0.08	-0.09	0.14	0.07	-0.04	-0.04	-0.12 | 0.14, -0.12

-0.106	0.023	0.147	-0.192	0.088	-0.161	0.110 | 0.147, -0.192

2.0	0.7	-1.8	1.4	0.6	1.7 | 2.0, -1.8

5.7	10.1	17.1	13.3
7.6	8.3	1.1	4.7
-1.6	22.6	-1.2	-14.9
| 22.6, -14.9

0.221	1.574	-0.705	-1.226	-1.885 | 1.574, -1.885

-0.09	-0.11	-0.04	0.15	-0.02	-0.01	-0.16 | 0.15, -0.16

-1.590	1.331	0.767	-0.384	-0.694
0.506	-0.702	0.465	0.893	-1.978
| 1.331, -1.978
---
[-39 -76 102  37 -29   3] value 3

[-68  19  57 -82  22   4] value 19

[-60   1 -12 -83 -21 -79] value -21

[ 11  99 -44  48   0] value 11

[-21 110  30  52 -18   1] value 30

[  50   26  -87  -74 -110   42  107] value 42

[[  18 -105   27   38  -74   11]
 [ -29  -26   46   44   15  -65]] value 38

[77 13 89 -9 35 29 20] value 35
---
[[-110  -85   62 -106  -68   34]
 [ -27  -74  -72  -55  -19  -54]] value -27

[[ 23  29 -85 -58]
 [-36   9  84  67]] value -36

[[  8 -25  12 -23  59  51 -13]
 [ 82  30 -21 -68 -29 -41  43]] value 82

[[55 75  8  2  0 -3]
 [15 90 38  6 -3 -2]] value 15

[[ 49  55  88 -18]
 [ 14 -19  11 -22]] value 14

[[-69 -35  -7 -37 -90  16]
 [-11 -41  42  -4 -45  22]] value -11

[[-107  -68 -107  -28    6 -103]
 [ -90  -26  -24   43   14  -69]] value -90
---
[[-59 -36  43 -55  14]
 [ 17  41  -8 104 -11]] -> 43

[ 29 -26 -97 -19 -28 -19] -> -97

[ 41 -30 -20   8 -91  51] -> -20

[[ -83  -14   91 -106]
 [ -58  -26   18   41]] -> 91

[ 16  48 -66  35  89 -25 -23] -> -66

[-40   2 -48  19  84] -> -48

[-13 100  66 -36 -40] -> 66
---
[[  7  -9  22 102]
 [ 86 -50 -10  77]
 [101  28 -92  17]] gives -10

[[-13  63 -25 -40  15   8]
 [-36  91  46 -96  -5 -76]] gives -5

[[-20  20 -40  42 -24]
 [ 12   7 -42 -34  41]
 [ 71  -3 -39 -79  88]] gives -34

[[ 5 47 11 47]
 [16 81 25 81]
 [21 41 22 41]] gives 25

[[107 -50 -36  88 -20]
 [-55   0  43 -46 -99]
 [ 99 -30 109   6 -34]] gives -46

[[ 71  34  42 -50 -35  27 112]
 [ 48  19 -20 -17 -66  -9  16]
 [-13  22  19  -3   5 -40  50]] gives -9

[[-68  56 -29  63  19]
 [ 97 100  -8  94   7]] gives 94

[[ 82  13  47 -19   0 -46  -5]
 [ -6   0  47  -3   0  10   7]
 [ 10  -9  42 -18  13  17   7]] gives 10

[[ 70   6  65 -69 -49  59  96]
 [-16  32 -11 -48  62 -15   9]
 [  3  72 -30 -29  50 -39  65]] gives -15
---
2	9	6	9	4 -> 9

143	669	847	618 -> 143

194	13	241	103 -> 194

52	86	10	63 -> 52

5	8	7	6	1	5	8 -> 6

-345	-112	172	267
82	789	-538	145
-> 82
---
[[-472, 495, 677, 590],
 [-959, -913, 586, 299],
 [335, -208, 235, -921]] ==> -208

[180, 140, 615, 934] ==> 140

[[719, 174, 350, 789],
 [756, 844, 668, 653],
 [814, 349, 771, 708]] ==> 349

[[-41, 33, 36, 37],
 [-28, 29, 20, 24],
 [-16, 2, 49, 3]] ==> 2

[-30, -41, 43, 7] ==> -41

[[263, 311, 474, 382],
 [15, 851, 358, 120],
 [674, 596, 270, 466]] ==> 596

[8, 5, 2, 8] ==> 5
---
[ 36 -10 -37 -17  27  -6 -26]: -26

[5051 6683 9378 7387 6097 1363]: 5051

[6615 9056 8307 3163]: 6615

[[ 342  381  -64  209  -92]
 [ -89 -562  181  618 -312]]: -312

[[ 75 188  80  62 130 169 111]
 [145  35 214 173  10   9  55]]: 10

[[ 429   35 -735  212]
 [-863  692  570 -578]]: -735

[[-27  -8   8  -6 -33  -8]
 [  7 -14 -19  -1 -14  32]]: -27

[7620 3040 7853 1869 8383 7020]: 3040

[39 78 22  7 87 44]: 22
---
[72, 63, -105, 67, -82, 37] result: 72, 67
[-36, 18, -23, 102, -41, -46, 24] result: 102, 24
[[-22, 37, -62, 85, 21], [-50, -73, -6, -8, -18]] result: 85, 37
[83, -43, -74, -37, 15] result: 83, 15
[16, 114, 81, -108, -95, 2] result: 114, 81
[-84, 39, 51, -97] result: 51, 39
[[-27, -11, -52, -75, -109, 77], [15, 54, 23, -61, -7, 36]] result: 77, 54
